Below is a small trained network, with its code and all its weights. Each question gives an input and a class and asks what happens when units are switched off, that is, made to give their printed mean instead of their output.

import numpy as np


def w(rows, s, z=0):
    codes = np.array(rows[::2]) - 128.0
    scale = np.full(codes.shape[1], s)
    scale[-1] = z or s
    return codes * scale


def f(y):
    return y / 2 * (1 + np.tanh(0.7978845608 * (y + 0.044715 * y**3)))


def log_softmax(a):
    a = a - a.max(-1, keepdims=True)
    return a - np.log(np.exp(a).sum(-1, keepdims=True))


def net(x, mask):
    res = np.array(x, float).reshape(1, 5) / 4 @ E
    y = f(res @ A[0][:, :-1].T + A[0][:, -1])
    res = res + np.where(mask, y, B[0][:, -1]) @ B[0][:, :-1]
    return log_softmax(res[-1] @ U[:, :-1].T + U[:, -1])


A, B = {}, {}
E = w([
[126,128,131,130,132],'x0',
[203,232,123,148,184],'x1',
[49,198,103,64,176],'x2',
[131,154,254,76,82],'x3',
[135,127,117,116,120],'x4',
],0.0092)
A[0] = w([
[26,116,174,42,113,111],'n1',
[127,135,110,151,123,144],'n2',
[126,123,130,139,132,124],'n3',
[138,121,74,170,142,175],'n4',
[118,132,120,151,131,146],'n5',
[118,128,134,111,112,107],'n6',
[90,128,147,90,109,115],'n7',
[127,156,144,119,141,92],'n8',
[105,82,119,126,104,176],'n9',
[111,92,124,131,112,158],'n10',
[87,166,104,102,172,63],'n11',
[182,163,235,92,89,20],'n12',
[129,118,124,120,107,116],'n13',
[213,131,96,187,141,124],'n14',
[121,120,137,110,111,112],'n15',
[164,204,146,108,148,42],'n16',
[80,132,133,102,97,115],'n17',
[143,119,118,125,141,116],'n18',
[131,139,126,123,123,114],'n19',
[58,1,97,138,85,41],'n20',
[123,139,146,119,145,106],'n21',
[124,104,120,123,133,116],'n22',
[118,149,153,93,139,105],'n23',
[183,57,183,152,84,39],'n24',
[72,191,92,92,160,153],'n25',
[146,106,144,122,112,105],'n26',
[63,95,26,156,164,1],'n27',
[116,133,149,104,140,112],'n28',
[138,126,137,128,117,122],'n29',
[158,124,103,158,142,132],'n30',
[122,148,129,115,152,139],'n31',
[141,119,112,135,136,125],'n32',
[118,121,140,135,104,100],'n33',
[163,97,139,158,107,195],'n34',
[115,122,142,103,124,117],'n35',
[78,29,121,124,112,205],'n36',
[124,128,122,124,124,125],'n37',
[63,193,82,93,174,6],'n38',
],0.014,0.007)
B[0] = w([
[119,137,107,251,108,243],'n1',
[141,124,124,133,127,150],'n2',
[132,132,118,123,125,128],'n3',
[165,131,128,166,140,230],'n4',
[145,124,109,117,118,143],'n5',
[117,131,126,143,127,129],'n6',
[113,132,119,185,118,166],'n7',
[113,129,121,121,119,139],'n8',
[107,131,132,105,126,189],'n9',
[119,131,126,107,119,167],'n10',
[148,121,142,80,145,186],'n11',
[164,113,137,16,162,238],'n12',
[116,132,131,135,134,129],'n13',
[158,126,120,212,132,247],'n14',
[116,129,121,139,124,134],'n15',
[82,120,126,80,110,186],'n16',
[125,136,120,180,116,161],'n17',
[128,126,138,145,132,131],'n18',
[122,125,134,132,129,125],'n19',
[206,126,130,85,162,232],'n20',
[123,125,120,123,113,131],'n21',
[128,135,133,123,132,131],'n22',
[106,132,120,147,115,155],'n23',
[71,134,122,104,105,222],'n24',
[107,121,140,69,118,250],'n25',
[122,139,122,102,126,143],'n26',
[63,134,135,58,96,219],'n27',
[119,130,124,141,114,140],'n28',
[125,135,116,114,132,132],'n29',
[144,131,131,169,132,180],'n30',
[126,124,126,104,118,155],'n31',
[134,133,136,145,130,141],'n32',
[125,133,117,118,113,131],'n33',
[149,133,123,100,143,220],'n34',
[119,132,125,147,122,139],'n35',
[93,125,147,56,128,254],'n36',
[128,130,136,134,131,127],'n37',
[185,121,135,80,158,213],'n38',
],0.035,0.0085)
U = w([
[222,113,138,111,196,251],'0',
[4,141,138,105,71,51],'1',
[137,155,90,253,105,75],'2',
],0.012,0.0013)

Each question gives the input, the list of numbers given to net, and the class t.
The units are the neurons (one row each of A and B). Each row of codes is followed by its name. A weight is (code - 128) times the scale printed after its matrix; where a second scale follows, it is the last column's (A, B and U).
mask holds one flag per neuron, in row order. A switched-off neuron (its flag False) gives its mean, the last column of its row in B, instead of its output. The means were averaged over made-up inputs and are rounded, as every weight is.
A unit's drop is (log p(t) with every unit on - log p(t) with that unit switched off) / (log p(t) with every unit on - log p(t) with every unit switched off).
The circuit of an input: a set's keep is (log p(t) with only the set's units on - log p(t) with every unit switched off) / (log p(t) with every unit on - log p(t) with every unit switched off). Starting from the 12 units with the biggest drops (on a tie, the unit counted first), units are removed one at a time, each time the one whose removal leaves the highest keep (on an exact tie, the one counted first), for as long as the keep stays at least 0.8.
circuit, biggest first: the units of the circuit, biggest drop first
k most important neurons: the k neurons with the biggest drops, biggest first
drop of u: that unit's drop, to one decimal
input [-2,-4,-3,5,1], class 1: circuit, biggest first	(n24)
input [7,0,1,-4,8], class 1: 3 most important neurons	(n20, n27, n12)
input [-1,2,0,-5,7], class 2: 2 most important neurons	(n12, n20)
input [0,4,2,1,7], class 1: 4 most important neurons	(n20, n12, n16, n4)
input [0,-1,-4,6,6], class 1: 2 most important neurons	(n24, n20)
input [-7,0,7,-5,1], class 1: 2 most important neurons	(n27, n20)
input [2,-2,1,-1,-3], class 1: 3 most important neurons	(n38, n12, n14)
input [5,0,6,6,-7], class 2: 3 most important neurons	(n1, n36, n27)
input [-1,-2,-5,2,-5], class 1: 2 most important neurons	(n24, n38)
input [-7,7,2,4,-3], class 1: 2 most important neurons	(n16, n20)
input [-8,-4,2,1,-6], class 2: 2 most important neurons	(n1, n27)
input [0,-4,-1,5,1], class 1: drop of n14	0.1
input [-8,-5,2,6,1], class 2: drop of n1	0.9
input [-3,-7,2,2,-2], class 2: circuit, biggest first	(n1)
input [-8,-5,4,8,-6], class 2: drop of n1	0.9
input [3,7,5,7,-3], class 1: drop of n16	1.6
